Below is a small trained network, with its code and all its weights. Each question gives an input and a class and asks what happens when units are switched off, that is, made to give their printed mean instead of their output.

import numpy as np


def w(rows, s, z=0):
    codes = np.array(rows[::2]) - 128.0
    scale = np.full(codes.shape[1], s)
    scale[-1] = z or s
    return codes * scale


def norm(h):
    return h / np.sqrt((h * h).mean(-1, keepdims=True) + 1e-5)


def f(y):
    return y / 2 * (1 + np.tanh(0.7978845608 * (y + 0.044715 * y**3)))


def log_softmax(a):
    a = a - a.max(-1, keepdims=True)
    return a - np.log(np.exp(a).sum(-1, keepdims=True))


def net(x, mask):
    res = np.array(x, float).reshape(1, 7) / 4 @ E
    u = 0
    for l in range(2):
        y = f(norm(res) @ A[l][:, :-1].T + A[l][:, -1])
        res = res + np.where(mask[u : u + 11], y, B[l][:, -1]) @ B[l][:, :-1]
        u += 11
    return log_softmax(norm(res)[-1] @ U[:, :-1].T + U[:, -1])


A, B = {}, {}
E = w([
[171,165,196,21],'x0',
[144,181,185,125],'x1',
[130,172,10,41],'x2',
[2,108,121,128],'x3',
[143,148,225,62],'x4',
[201,84,151,120],'x5',
[129,80,152,55],'x6',
],0.009)
A[0] = w([
[152,144,163,219,29],'L0N0',
[152,74,165,207,51],'L0N1',
[68,162,127,183,138],'L0N2',
[186,66,73,147,84],'L0N3',
[35,140,137,127,79],'L0N4',
[159,170,138,234,1],'L0N5',
[134,82,74,107,113],'L0N6',
[211,38,149,161,128],'L0N7',
[141,203,4,110,11],'L0N8',
[219,13,91,144,114],'L0N9',
[195,138,167,73,114],'L0N10',
],0.015,0.0072)
B[0] = w([
[143,134,184,237,171],'L0N0',
[92,177,164,215,184],'L0N1',
[187,76,99,106,215],'L0N2',
[39,184,137,114,176],'L0N3',
[160,49,162,124,190],'L0N4',
[134,64,210,255,170],'L0N5',
[71,160,130,138,173],'L0N6',
[110,245,122,124,234],'L0N7',
[88,252,52,179,233],'L0N8',
[59,200,189,94,231],'L0N9',
[203,110,154,115,253],'L0N10',
],0.012,0.0053)
A[1] = w([
[183,99,63,113,167],'L1N0',
[122,225,118,108,64],'L1N1',
[102,123,88,82,56],'L1N2',
[168,101,126,195,74],'L1N3',
[225,5,70,136,147],'L1N4',
[75,56,78,174,146],'L1N5',
[51,28,121,65,89],'L1N6',
[33,173,93,109,144],'L1N7',
[178,181,178,102,85],'L1N8',
[109,203,111,124,1],'L1N9',
[43,147,76,88,139],'L1N10',
],0.012,0.0046)
B[1] = w([
[114,196,178,143,154],'L1N0',
[105,61,172,30,226],'L1N1',
[119,95,160,220,133],'L1N2',
[94,153,186,135,151],'L1N3',
[72,135,243,36,196],'L1N4',
[194,166,230,84,199],'L1N5',
[118,1,173,143,192],'L1N6',
[105,152,227,154,254],'L1N7',
[253,72,63,93,223],'L1N8',
[100,102,143,55,165],'L1N9',
[140,158,225,184,230],'L1N10',
],0.0092,0.0048)
U = w([
[133,60,86,101,56],'0',
[45,192,150,127,195],'1',
[151,155,148,119,17],'2',
[252,141,180,57,200],'3',
[133,64,42,114,2],'4',
[115,177,36,142,67],'5',
[103,10,168,97,169],'6',
[142,90,171,235,158],'7',
],0.02,0.0087)

Each question gives the input, the list of numbers given to net, and the class t.
The units are the neurons (one row each of A and B). Each row of codes is followed by its name. A weight is (code - 128) times the scale printed after its matrix; where a second scale follows, it is the last column's (A, B and U).
mask holds one flag per neuron, layer by layer. A switched-off neuron (its flag False) gives its mean, the last column of its row in B, instead of its output. The means were averaged over made-up inputs and are rounded, as every weight is.
A unit's drop is (log p(t) with every unit on - log p(t) with that unit switched off) / (log p(t) with every unit on - log p(t) with every unit switched off).
The circuit of an input: a set's keep is (log p(t) with only the set's units on - log p(t) with every unit switched off) / (log p(t) with every unit on - log p(t) with every unit switched off). Starting from the 12 units with the biggest drops (on a tie, the unit counted first), units are removed one at a time, each time the one whose removal leaves the highest keep (on an exact tie, the one counted first), for as long as the keep stays at least 0.8.
units of the circuit, in order: the units of the circuit, biggest drop first
k most important neurons: the k neurons with the biggest drops, biggest first
top k neurons in layer l: the k neurons of layer l with the biggest drops, biggest first
drop when u is switched off: that unit's drop, to one decimal
input [1,8,0,-4,-2,-5,-5], class 7: units of the circuit, in order : (L0N5)
input [1,1,4,-6,3,-7,-5], class 5: 2 most important neurons : (L0N8; L0N9)
input [2,8,2,8,-5,-4,1], class 6: units of the circuit, in order : (L0N4; L0N2)
input [0,-5,1,4,3,5,-8], class 3: 2 most important neurons : (L1N5; L0N2)
input [-6,-8,-4,-4,-5,5,-6], class 1: units of the circuit, in order : (L0N9; L0N3)
input [-2,-8,2,-2,6,-4,4], class 6: 4 most important neurons : (L1N6; L0N8; L0N7; L0N1)
input [1,2,5,4,3,-7,3], class 7: top 3 neurons in layer 0 : (L0N4; L0N7; L0N9)
input [1,6,-1,6,7,-1,-7], class 3: top 2 neurons in layer 1 : (L1N1; L1N8)
input [1,-2,5,8,-3,-8,7], class 7: drop when L1N7 is switched off : 0.1
input [-5,0,4,-3,6,3,-7], class 1: drop when L0N3 is switched off : 0.2
input [6,1,0,-3,-7,-4,-3], class 5: drop when L0N9 is switched off : 0.3
input [-7,2,-2,6,2,-8,4], class 6: drop when L1N10 is switched off : 0.0
